x =
[[ -87  -91   34 -103   64  -49   28  -25 -105  -12  -62   91]
 [ -26   -3   49   66  -77   70  -26  -13  -59   -2  -46   15]]
Counting starts at 0.
What is the entry in row 0 and column 2? 34
The top-left entry -> -87
What is the entry directly below 34? 49
What is the entry just left of 70? -77
The entry directly below -103: 66
The entry just right of -46 -> 15
What is the entry in row 0 and column 1? -91
What is the entry in the top-right corner? 91
The entry directly above 66: -103
The entry directly above 70 -> -49
The entry in row 1 and column 0 -> -26

data =
[[ 0.10  0.14 -0.14 -0.24 -0.23  0.05  0.18  0.18 -0.25  0.04 -0.24]
 [ 0.15 -0.16 -0.18 -0.25 -0.24  0.14  0.14  0.18 -0.24  0.16 -0.22]
 [-0.25 -0.24  0.17 -0.08 -0.01 -0.25 -0.23 -0.04  0.15 -0.24 -0.01]
 [-0.26 -0.25  0.16  0.02  0.07 -0.26 -0.22 -0.10  0.19 -0.24  0.08]
 [ 0.06  0.00  0.02 -0.26 -0.24  0.04  0.16  0.18 -0.25  0.13 -0.25]
 [ 0.01  0.05 -0.26  0.15  0.18  0.17  0.18 -0.22  0.16 -0.22  0.18]
 [-0.05  0.03  0.15 -0.26 -0.26 -0.24  0.13  0.17 -0.24 -0.19 -0.26]
 [-0.26 -0.17  0.17 -0.23 -0.23 -0.25 -0.23  0.17 -0.11 -0.25 -0.23]
 [ 0.14 -0.10 -0.26 -0.18  0.16  0.18  0.18 -0.06  0.16  0.00  0.18]
 [-0.24  0.00  0.18 -0.25 -0.26 -0.25 -0.21  0.19 -0.16 -0.25 -0.26]
 [ 0.16 -0.09 -0.25 -0.25 -0.13  0.18  0.17  0.14 -0.15  0.15  0.04]
 [ 0.10  0.01 -0.26  0.01  0.18  0.18  0.18 -0.14  0.15 -0.11  0.17]
 [-0.26 -0.24  0.14  0.18  0.16 -0.16 -0.18 -0.24  0.17 -0.19  0.18]
 [-0.24  0.00  0.18 -0.26 -0.25 -0.25 -0.21  0.17 -0.18 -0.26 -0.26]
 [-0.07 -0.11 -0.23  0.15  0.18  0.16  0.16 -0.22  0.17 -0.21  0.18]
 [-0.25 -0.23  0.13  0.14  0.17 -0.10 -0.18 -0.22  0.18 -0.13  0.16]]
The last entry, reading row by row: 0.16
The first entry on the diagonal from the top-right corner -> -0.24
The first entry on the main diagonal? 0.10
The second entry on the diagonal from the top-right corner: 0.16
The smallest entry in the first row is -0.25
The entry in the bottom-left corner? -0.25
The second-last entry, reading row by row: -0.13
The 3rd entry on the main diagonal is 0.17
The entry just right of -0.07: -0.11
The largest entry in the last row? 0.18
The third entry, reading row by row? -0.14
The second entry on the main diagonal? -0.16
The entry just right of -0.05: 0.03
The fifth-last entry, reading row by row: -0.18
The largest entry in the first column is 0.16
The third entry on the diagonal from the top-right corner? 0.15
The entry just left of 0.07? 0.02
The fourth entry in reading order -> -0.24

[[-70,-72,47,-65,-68,-61,39,44,-70,-66,-68,-15,-68,-48,-71,-62],
[66,62,-72,70,36,59,-69,-71,34,31,51,-47,74,-4,74,72],
[19,75,-64,34,62,-4,-54,-61,14,55,53,-4,38,41,11,72],
[-67,-65,70,-70,-12,-60,70,67,6,-34,42,65,-66,62,-69,-70],
[1,43,16,-12,-57,-60,-25,-16,-69,73,-71,-65,8,-75,-6,45],
[18,49,61,22,-37,-59,9,37,-67,66,-63,-72,33,-62,21,61],
[75,-7,-67,71,-45,-2,-65,-71,-32,-13,-74,-63,72,-71,66,43],
[70,65,12,75,61,59,-26,1,59,27,36,-58,64,-48,67,62],
[-1,3,1,-10,64,71,38,26,62,-55,66,64,-43,70,11,-48]]
Indices start at 0.
The entry in row 2 and column 1 -> 75
The entry in the bottom-left corner: -1
The entry at row 1, column 0: 66
Find the entry in row 0 and column 2.
A: 47
Find the entry in row 0 and column 0.
A: -70
The entry just right of 16 -> -12
Find the top entry of the column that holds the smallest entry.
A: -48
Find the entry directly below the smallest entry.
A: -62
The entry at row 2, column 0 -> 19
The smallest entry is -75
The entry directly above -54 -> -69
Find the entry just right of the smallest entry.
A: -6
Find the entry just left of the smallest entry.
A: 8
Find the entry directly below 53.
A: 42
The top-right entry is -62
Find the entry in the bottom-right corner.
A: -48
Find the entry at row 1, column 1.
A: 62
Find the entry at row 0, column 1.
A: -72
The entry just right of -15 is -68

Questions about the matrix below.
1) The entry just right of -51?
2) The entry just left of 606?
3) The entry just right of the smallest entry?
4) The entry directly below 606?
5) The entry just left of 594?
6) The bottom-right entry?
-600   497   772   685   606  -522   -51   619
 -46   548  -657  -644   388  -185   594  -582
1) 619
2) 685
3) -644
4) 388
5) -185
6) -582
